Below are the code and all the weights of a small trained network. Each question names an input and a class and asks about switching units off, where a switched-off unit gives its printed mean instead of its output.

import numpy as np


def w(rows, s, z=0):
    codes = np.array(rows[::2]) - 128.0
    scale = np.full(codes.shape[1], s)
    scale[-1] = z or s
    return codes * scale


def f(y):
    return y / 2 * (1 + np.tanh(0.7978845608 * (y + 0.044715 * y**3)))


def log_softmax(a):
    a = a - a.max(-1, keepdims=True)
    return a - np.log(np.exp(a).sum(-1, keepdims=True))


def net(x, mask):
    res = np.array(x, float).reshape(1, 8) / 4 @ E
    y = f(res @ A[0][:, :-1].T + A[0][:, -1])
    res = res + np.where(mask, y, B[0][:, -1]) @ B[0][:, :-1]
    return log_softmax(res[-1] @ U[:, :-1].T + U[:, -1])


A, B = {}, {}
E = w([
[157,182,87,162,150,2,91,42,149,128],'x0',
[128,62,143,190,170,187,42,84,133,188],'x1',
[101,77,65,71,135,144,113,88,40,73],'x2',
[126,74,153,205,193,97,188,136,142,55],'x3',
[131,129,113,122,143,133,141,135,134,139],'x4',
[128,127,118,119,140,134,130,135,136,132],'x5',
[131,134,125,117,130,143,104,123,163,113],'x6',
[34,129,68,207,71,99,135,143,160,132],'x7',
],0.0073)
A[0] = w([
[125,63,141,177,153,154,84,103,120,195,14],'neuron 0',
[154,190,94,147,181,11,89,34,138,141,108],'neuron 1',
[118,165,110,80,63,144,80,115,95,246,56],'neuron 2',
[146,185,138,89,70,96,185,177,138,48,21],'neuron 3',
[119,74,81,98,121,135,114,102,61,83,30],'neuron 4',
[118,81,155,169,168,151,60,112,125,170,6],'neuron 5',
[161,188,199,170,126,108,138,179,153,181,194],'neuron 6',
[118,79,173,207,203,118,170,119,131,54,20],'neuron 7',
[155,183,222,164,122,117,149,139,193,163,85],'neuron 8',
[93,114,64,75,178,122,114,84,84,42,142],'neuron 9',
[254,147,218,63,205,144,127,103,79,121,62],'neuron 10',
],0.0065,0.002)
B[0] = w([
[75,196,174,50,198,39,141,114,122,93,177],'neuron 0',
[110,132,248,142,106,222,164,201,89,124,253],'neuron 1',
[199,155,119,107,79,98,255,105,200,41,212],'neuron 2',
[66,156,168,45,223,64,110,63,89,157,189],'neuron 3',
[168,70,127,110,108,104,90,157,104,169,170],'neuron 4',
[96,175,139,31,214,34,148,133,107,96,171],'neuron 5',
[137,88,101,137,116,113,90,107,92,209,198],'neuron 6',
[216,111,132,84,61,121,203,86,206,103,191],'neuron 7',
[153,35,70,110,112,99,81,141,85,198,188],'neuron 8',
[161,65,109,137,109,125,87,122,114,221,202],'neuron 9',
[42,147,35,241,110,124,122,152,163,55,222],'neuron 10',
],0.0087,0.0054)
U = w([
[53,171,158,37,227,51,121,80,111,135,69],'0',
[132,138,121,138,124,158,124,113,137,142,244],'1',
[242,132,119,103,66,118,191,83,200,85,55],'2',
[96,125,229,123,116,232,133,229,96,133,114],'3',
[185,68,71,136,113,99,47,119,95,218,55],'4',
[7,169,26,237,101,106,112,146,153,79,99],'5',
[130,139,128,132,128,142,109,124,133,129,189],'6',
],0.011)

Each question gives the input, the list of numbers given to net, and the class t.
The units are the neurons (one row each of A and B). Each row of codes is followed by its name. A weight is (code - 128) times the scale printed after its matrix; where a second scale follows, it is the last column's (A, B and U).
mask holds one flag per neuron, in row order. A switched-off neuron (its flag False) gives its mean, the last column of its row in B, instead of its output. The means were averaged over made-up inputs and are rounded, as every weight is.
A unit's drop is (log p(t) with every unit on - log p(t) with that unit switched off) / (log p(t) with every unit on - log p(t) with every unit switched off).
The circuit of an input: a set's keep is (log p(t) with only the set's units on - log p(t) with every unit switched off) / (log p(t) with every unit on - log p(t) with every unit switched off). Starting from all 11 units, units are removed one at a time, each time the one whose removal leaves the highest keep (on an exact tie, the one counted first), for as long as the keep stays at least 0.8.
circuit, biggest first: the units of the circuit, biggest drop first
unit that matters most: the unit with the biggest drop
top k neurons: the k neurons with the biggest drops, biggest first
drop when u is switched off: that unit's drop, to one decimal
input [-4,0,-7,4,3,4,-6,-8], class 5: circuit, biggest first -> (neuron 10)
input [1,5,-7,0,-5,0,7,-6], class 4: top 2 neurons -> (neuron 8; neuron 6)
input [-6,7,-8,-7,4,-3,4,4], class 4: top 3 neurons -> (neuron 8; neuron 6; neuron 1)
input [-6,-5,-6,2,-2,-8,-8,5], class 1: circuit, biggest first -> (neuron 1; neuron 10)
input [6,5,8,-3,6,1,4,7], class 4: top 2 neurons -> (neuron 9; neuron 4)
input [-6,5,5,7,3,-2,-3,7], class 2: top 2 neurons -> (neuron 7; neuron 1)
input [-7,-7,1,2,5,-4,4,-7], class 0: top 2 neurons -> (neuron 3; neuron 1)
input [-3,-5,8,6,8,1,8,0], class 4: circuit, biggest first -> (neuron 9; neuron 4)
input [-3,7,-6,5,5,-3,-7,1], class 0: circuit, biggest first -> (neuron 0; neuron 5)
input [2,6,4,-7,-8,6,-1,6], class 2: top 3 neurons -> (neuron 2; neuron 3; neuron 10)
input [-5,7,-7,8,4,3,6,-1], class 2: top 2 neurons -> (neuron 7; neuron 3)
input [2,8,0,-8,-1,-5,-7,3], class 0: top 2 neurons -> (neuron 0; neuron 5)
input [-6,8,-6,-7,1,7,7,-7], class 0: circuit, biggest first -> (neuron 5; neuron 0)
input [7,1,6,-6,0,4,-3,2], class 3: unit that matters most -> neuron 1
input [0,-2,7,-1,-5,4,0,-7], class 4: top 2 neurons -> (neuron 9; neuron 4)
input [7,1,-8,1,1,1,0,-2], class 4: top 2 neurons -> (neuron 8; neuron 6)
input [-3,3,-7,5,7,4,-5,-6], class 4: circuit, biggest first -> (neuron 8; neuron 6)
input [8,7,-1,-2,-5,5,5,5], class 3: top 2 neurons -> (neuron 1; neuron 3)
input [-5,-7,8,4,1,3,-8,8], class 4: circuit, biggest first -> (neuron 9; neuron 4)
input [-4,-3,-6,3,7,7,-8,-5], class 6: top 2 neurons -> (neuron 1; neuron 9)
input [4,1,1,5,4,-5,7,5], class 6: circuit, biggest first -> (neuron 10)
input [2,7,3,-8,-2,7,0,-6], class 2: top 2 neurons -> (neuron 2; neuron 3)
input [-6,-6,8,-6,-5,-3,-5,5], class 4: drop when neuron 9 is switched off -> 0.5
input [-4,-6,6,-7,3,4,3,6], class 2: drop when neuron 1 is switched off -> 0.2
input [1,-3,8,1,4,-3,3,6], class 4: drop when neuron 1 is switched off -> 0.0
